Below is a small trained network, with its code and all its weights. Each question gives an input and a class and asks what happens when units are switched off, that is, made to give their printed mean instead of their output.

import numpy as np


def w(rows, s, z=0):
    codes = np.array(rows[::2]) - 128.0
    scale = np.full(codes.shape[1], s)
    scale[-1] = z or s
    return codes * scale


def norm(h):
    return h / np.sqrt((h * h).mean(-1, keepdims=True) + 1e-5)


def f(y):
    return y / 2 * (1 + np.tanh(0.7978845608 * (y + 0.044715 * y**3)))


def log_softmax(a):
    a = a - a.max(-1, keepdims=True)
    return a - np.log(np.exp(a).sum(-1, keepdims=True))


def net(x, mask):
    res = np.array(x, float).reshape(1, 3) / 4 @ E
    u = 0
    for l in range(4):
        y = f(norm(res) @ A[l][:, :-1].T + A[l][:, -1])
        res = res + np.where(mask[u : u + 5], y, B[l][:, -1]) @ B[l][:, :-1]
        u += 5
    return log_softmax(norm(res)[-1] @ U[:, :-1].T + U[:, -1])


A, B = {}, {}
E = w([
[147,140,140,97,151,105,123,131,140,21,138,150],'x0',
[106,142,115,129,4,125,105,104,134,126,118,118],'x1',
[113,127,110,159,115,41,102,18,140,141,120,162],'x2',
],0.022)
A[0] = w([
[127,132,127,130,28,97,125,87,127,109,128,131,5],'0.n0',
[128,134,130,122,2,137,126,142,130,97,130,123,32],'0.n1',
[129,130,130,141,145,62,126,45,129,139,129,139,146],'0.n2',
[127,125,127,126,91,123,131,114,126,118,126,133,91],'0.n3',
[129,128,129,121,130,115,126,121,132,3,128,136,180],'0.n4',
],0.057,0.011)
B[0] = w([
[71,151,166,213,91,106,116,153,220,111,134,77,238],'0.n0',
[167,120,88,70,123,154,124,108,3,131,103,123,246],'0.n1',
[154,107,100,67,92,116,123,65,117,110,161,202,246],'0.n2',
[128,156,161,114,123,136,96,151,187,137,80,115,166],'0.n3',
[168,190,126,124,172,105,110,161,131,95,180,97,255],'0.n4',
],0.039,0.047)
A[1] = w([
[96,48,82,156,96,114,200,85,86,181,129,199,3],'1.n0',
[72,26,146,116,74,155,160,86,176,144,54,218,54],'1.n1',
[12,28,173,189,24,191,160,114,236,228,51,158,16],'1.n2',
[59,6,125,133,40,171,130,33,108,170,12,172,211],'1.n3',
[55,30,161,195,173,204,184,174,82,196,4,90,229],'1.n4',
],0.044,0.0035)
B[1] = w([
[126,151,125,64,75,154,120,116,78,107,140,158,184],'1.n0',
[157,135,104,100,119,179,123,152,48,149,105,73,189],'1.n1',
[152,68,111,252,252,68,114,104,144,133,101,53,188],'1.n2',
[61,72,148,159,69,214,206,188,184,188,128,137,241],'1.n3',
[193,121,87,18,98,155,117,72,99,119,175,204,253],'1.n4',
],0.035,0.03)
A[2] = w([
[139,139,153,79,186,139,187,181,187,124,224,209,185],'2.n0',
[100,207,180,169,154,40,82,130,230,77,131,136,90],'2.n1',
[114,157,138,155,225,129,172,192,139,199,146,136,108],'2.n2',
[139,93,120,104,203,26,130,29,131,96,156,253,2],'2.n3',
[95,173,172,140,215,115,165,230,49,153,72,110,17],'2.n4',
],0.051,0.0042)
B[2] = w([
[168,96,109,166,178,131,106,96,198,191,81,146,253],'2.n0',
[61,62,137,88,4,141,191,119,91,158,135,186,248],'2.n1',
[97,128,128,175,103,151,111,123,177,126,114,139,163],'2.n2',
[208,162,112,125,232,111,87,161,105,118,109,64,243],'2.n3',
[97,77,147,203,208,151,150,147,117,118,78,38,181],'2.n4',
],0.038,0.041)
A[3] = w([
[70,172,170,109,168,111,145,118,122,131,143,212,23],'3.n0',
[152,192,130,84,208,70,97,75,162,104,168,255,80],'3.n1',
[38,169,158,136,167,79,137,93,105,130,132,202,79],'3.n2',
[122,204,153,105,200,109,111,182,3,45,103,61,1],'3.n3',
[71,195,175,115,69,17,100,107,133,47,163,173,12],'3.n4',
],0.046,0.004)
B[3] = w([
[114,150,158,139,151,137,141,192,94,148,123,145,129],'3.n0',
[121,193,153,150,188,132,114,155,69,108,102,37,254],'3.n1',
[173,102,113,107,130,120,143,174,176,120,157,206,131],'3.n2',
[203,142,114,92,217,78,101,90,164,143,146,183,240],'3.n3',
[129,87,95,102,131,254,155,127,83,173,90,165,187],'3.n4',
],0.032)
U = w([
[231,156,104,82,241,123,80,105,117,137,124,86,230],'0',
[130,111,107,6,22,200,140,88,60,144,135,163,2],'1',
[48,97,186,249,147,88,154,158,242,135,121,71,193],'2',
],0.011,0.0016)

Each question gives the input, the list of numbers given to net, and the class t.
The units are the neurons (one row each of A and B). Each row of codes is followed by its name. A weight is (code - 128) times the scale printed after its matrix; where a second scale follows, it is the last column's (A, B and U).
mask holds one flag per neuron, layer by layer. A switched-off neuron (its flag False) gives its mean, the last column of its row in B, instead of its output. The means were averaged over made-up inputs and are rounded, as every weight is.
A unit's drop is (log p(t) with every unit on - log p(t) with that unit switched off) / (log p(t) with every unit on - log p(t) with every unit switched off).
The circuit of an input: a set's keep is (log p(t) with only the set's units on - log p(t) with every unit switched off) / (log p(t) with every unit on - log p(t) with every unit switched off). Starting from the 12 units with the biggest drops (on a tie, the unit counted first), units are removed one at a time, each time the one whose removal leaves the highest keep (on an exact tie, the one counted first), for as long as the keep stays at least 0.8.
circuit, biggest first: the units of the circuit, biggest drop first
top k neurons: the k neurons with the biggest drops, biggest first
k most important neurons of layer l: the k neurons of layer l with the biggest drops, biggest first
drop of u: that unit's drop, to one decimal
input [-4,-2,2], class 1: circuit, biggest first -> 0.n4
input [4,-6,-2], class 2: 2 most important neurons of layer 0 -> 0.n2, 0.n1
input [4,2,1], class 1: circuit, biggest first -> 0.n0, 2.n1
input [-6,6,0], class 1: top 3 neurons -> 0.n4, 0.n1, 1.n4
input [-1,0,7], class 1: top 4 neurons -> 0.n2, 0.n4, 1.n1, 1.n3
input [-6,8,1], class 2: top 2 neurons -> 0.n4, 0.n0
input [5,3,1], class 1: top 2 neurons -> 0.n0, 2.n1
input [-1,7,7], class 2: 2 most important neurons of layer 0 -> 0.n0, 0.n4
input [6,-1,-2], class 2: top 3 neurons -> 0.n1, 0.n2, 1.n4
input [-3,-2,8], class 1: top 2 neurons -> 0.n2, 0.n4
input [-6,-1,7], class 1: top 2 neurons -> 0.n2, 0.n4
input [8,5,2], class 1: top 2 neurons -> 0.n0, 2.n1
input [-2,5,-7], class 1: top 2 neurons -> 0.n4, 2.n3
input [-2,2,6], class 2: circuit, biggest first -> 0.n0
input [-5,4,1], class 2: drop of 0.n0 -> 0.4
input [-1,-8,5], class 1: drop of 0.n4 -> 2.1
input [-3,7,5], class 2: drop of 0.n1 -> 0.0
